Below is a small trained network, with its code and all its weights. Each question gives an input and a target symbol and asks what happens when units are switched off, that is, made to give their printed mean instead of their output.

import numpy as np


def w(rows, s, z=0):
    codes = np.array(rows[::2]) - 128.0
    scale = np.full(codes.shape[1], s)
    scale[-1] = z or s
    return codes * scale


def norm(h):
    return h / np.sqrt((h * h).mean(-1, keepdims=True) + 1e-5)


def f(y):
    return np.maximum(y, 0)


def softmax(a):
    e = np.exp(a - a.max(-1, keepdims=True))
    return e / e.sum(-1, keepdims=True)


def log_softmax(a):
    a = a - a.max(-1, keepdims=True)
    return a - np.log(np.exp(a).sum(-1, keepdims=True))


def net(x, mask):
    ids = ['γεθξψω'.index(c) for c in x.split()]
    T = len(ids)
    res = E[ids] + P[:T]
    r = norm(res)
    for j in range(2):
        rows = slice(4 * j, 4 * j + 4)
        q, k, v = (r @ M[0][rows].T for M in (Q, K, V))
        z = softmax(np.where(np.tri(T) > 0, q @ k.T / 4**0.5, -1e9)) @ v
        o = O[0][rows]
        res = res + np.where(mask[j], z, o[:, -1]) @ o[:, :-1]
    y = f(norm(res) @ A[0][:, :-1].T + A[0][:, -1])
    res = res + np.where(mask[2:6], y, B[0][:, -1]) @ B[0][:, :-1]
    return log_softmax(norm(res)[-1] @ U[:, :-1].T + U[:, -1])


Q, K, V, O, A, B = {}, {}, {}, {}, {}, {}
E = w([
[5,163,173,138,89],'γ',
[51,123,109,70,206],'ε',
[95,163,104,65,172],'θ',
[36,82,86,171,161],'ξ',
[120,144,68,151,157],'ψ',
[147,120,180,146,144],'ω',
],0.026)
P = w([
[141,151,108,149,29],'0',
[104,142,179,4,91],'1',
[102,203,179,216,119],'2',
[137,137,161,34,87],'3',
[128,181,134,212,155],'4',
[163,122,139,50,108],'5',
[156,158,113,201,170],'6',
[165,97,125,29,151],'7',
],0.011)
Q[0] = w([
[136,81,218,56,127],'H0',
[74,42,66,111,98],'H0',
[65,171,145,152,155],'H0',
[79,79,155,167,174],'H0',
[152,77,124,68,25],'H1',
[70,114,84,100,125],'H1',
[147,48,75,58,3],'H1',
[104,168,100,83,142],'H1',
],0.017)
K[0] = w([
[110,94,214,102,76],'H0',
[100,97,45,87,70],'H0',
[166,121,93,150,189],'H0',
[121,38,122,151,230],'H0',
[51,91,110,141,44],'H1',
[92,135,71,94,228],'H1',
[7,161,126,80,70],'H1',
[117,39,111,130,172],'H1',
],0.017)
V[0] = w([
[190,255,5,63,145],'H0',
[199,153,107,125,160],'H0',
[163,228,131,160,30],'H0',
[104,122,176,12,79],'H0',
[92,113,55,121,103],'H1',
[121,115,227,129,143],'H1',
[136,70,182,73,151],'H1',
[107,179,123,66,105],'H1',
],0.0097)
O[0] = w([
[128,80,255,80,83,254],'H0',
[116,143,208,115,112,103],'H0',
[74,126,121,27,178,44],'H0',
[185,143,101,127,198,48],'H0',
[164,187,165,190,136,153],'H1',
[165,26,105,102,135,112],'H1',
[138,38,143,153,89,100],'H1',
[183,154,127,131,67,200],'H1',
],0.0094,0.0035)
A[0] = w([
[252,60,103,117,90,122],'N0',
[231,144,159,27,75,5],'N1',
[182,133,112,169,200,126],'N2',
[113,56,87,65,155,219],'N3',
],0.011,0.003)
B[0] = w([
[165,253,168,170,175,164],'N0',
[158,82,40,76,23,182],'N1',
[206,97,147,136,150,192],'N2',
[119,66,214,103,198,255],'N3',
],0.015,0.0062)
U = w([
[123,153,30,42,135,133],'γ',
[228,150,167,154,117,4],'ε',
[178,124,127,96,78,220],'θ',
[136,112,64,151,101,253],'ξ',
[87,209,171,104,142,11],'ψ',
[79,7,132,92,129,101],'ω',
],0.011,0.0022)

Each question gives the input, a string of symbols that net reads in full, and the target symbol t.
The units are the heads (4 rows each of Q, K, V and O) and the neurons (one row each of A and B). Each row of codes is followed by its name. A weight is (code - 128) times the scale printed after its matrix; where a second scale follows, it is the last column's (O, A, B and U).
mask holds one flag per unit, heads first, then neurons. A switched-off unit (its flag False) gives its mean, the last column of its rows in O or B, instead of its output. The means were averaged over made-up inputs and are rounded, as every weight is.
A unit's drop is (log p(t) with every unit on - log p(t) with that unit switched off) / (log p(t) with every unit on - log p(t) with every unit switched off).
The circuit of an input: a set's keep is (log p(t) with only the set's units on - log p(t) with every unit switched off) / (log p(t) with every unit on - log p(t) with every unit switched off). Starting from all 6 units, units are removed one at a time, each time the one whose removal leaves the highest keep (on an exact tie, the one counted first), for as long as the keep stays at least 0.8.
units of the circuit, in order: the units of the circuit, biggest drop first
top k neurons: the k neurons with the biggest drops, biggest first
heads that matter: for each layer, one digit per head in row order, 1 if its drop is at least 0.15 and else 0, layers parted by /
drop of u: that unit's drop, to one decimal
input γ ω ψ, target ω: heads that matter : 11
input ω ξ γ θ ψ ψ ε, target ψ: units of the circuit, in order : (H1)
input ψ θ γ ε ω γ ψ, target ω: heads that matter : 01
input γ ω γ ξ ε ε ξ ψ, target θ: heads that matter : 10
input θ ε ω ε γ ε, target ε: heads that matter : 11
input ψ ψ ψ ξ ψ ψ ξ, target ψ: heads that matter : 01
input θ ε ε ξ γ, target ξ: units of the circuit, in order : (H0; N3)
input ε ε ε γ ε, target ε: units of the circuit, in order : (H0; N2)
input θ ε ε ψ ψ θ ε, target ψ: units of the circuit, in order : (H1; H0)
input ε ξ ω ε ω ξ γ, target ω: heads that matter : 01
input ε ψ ε γ ψ ε ω, target ω: drop of H0 : 0.3
input ε γ γ ξ, target ξ: drop of H0 : 0.4
input γ ω θ, target ω: drop of H1 : 0.9
input ω γ ξ ξ, target ξ: drop of H0 : 0.7
input γ γ ψ, target ψ: top neuron : (N1)
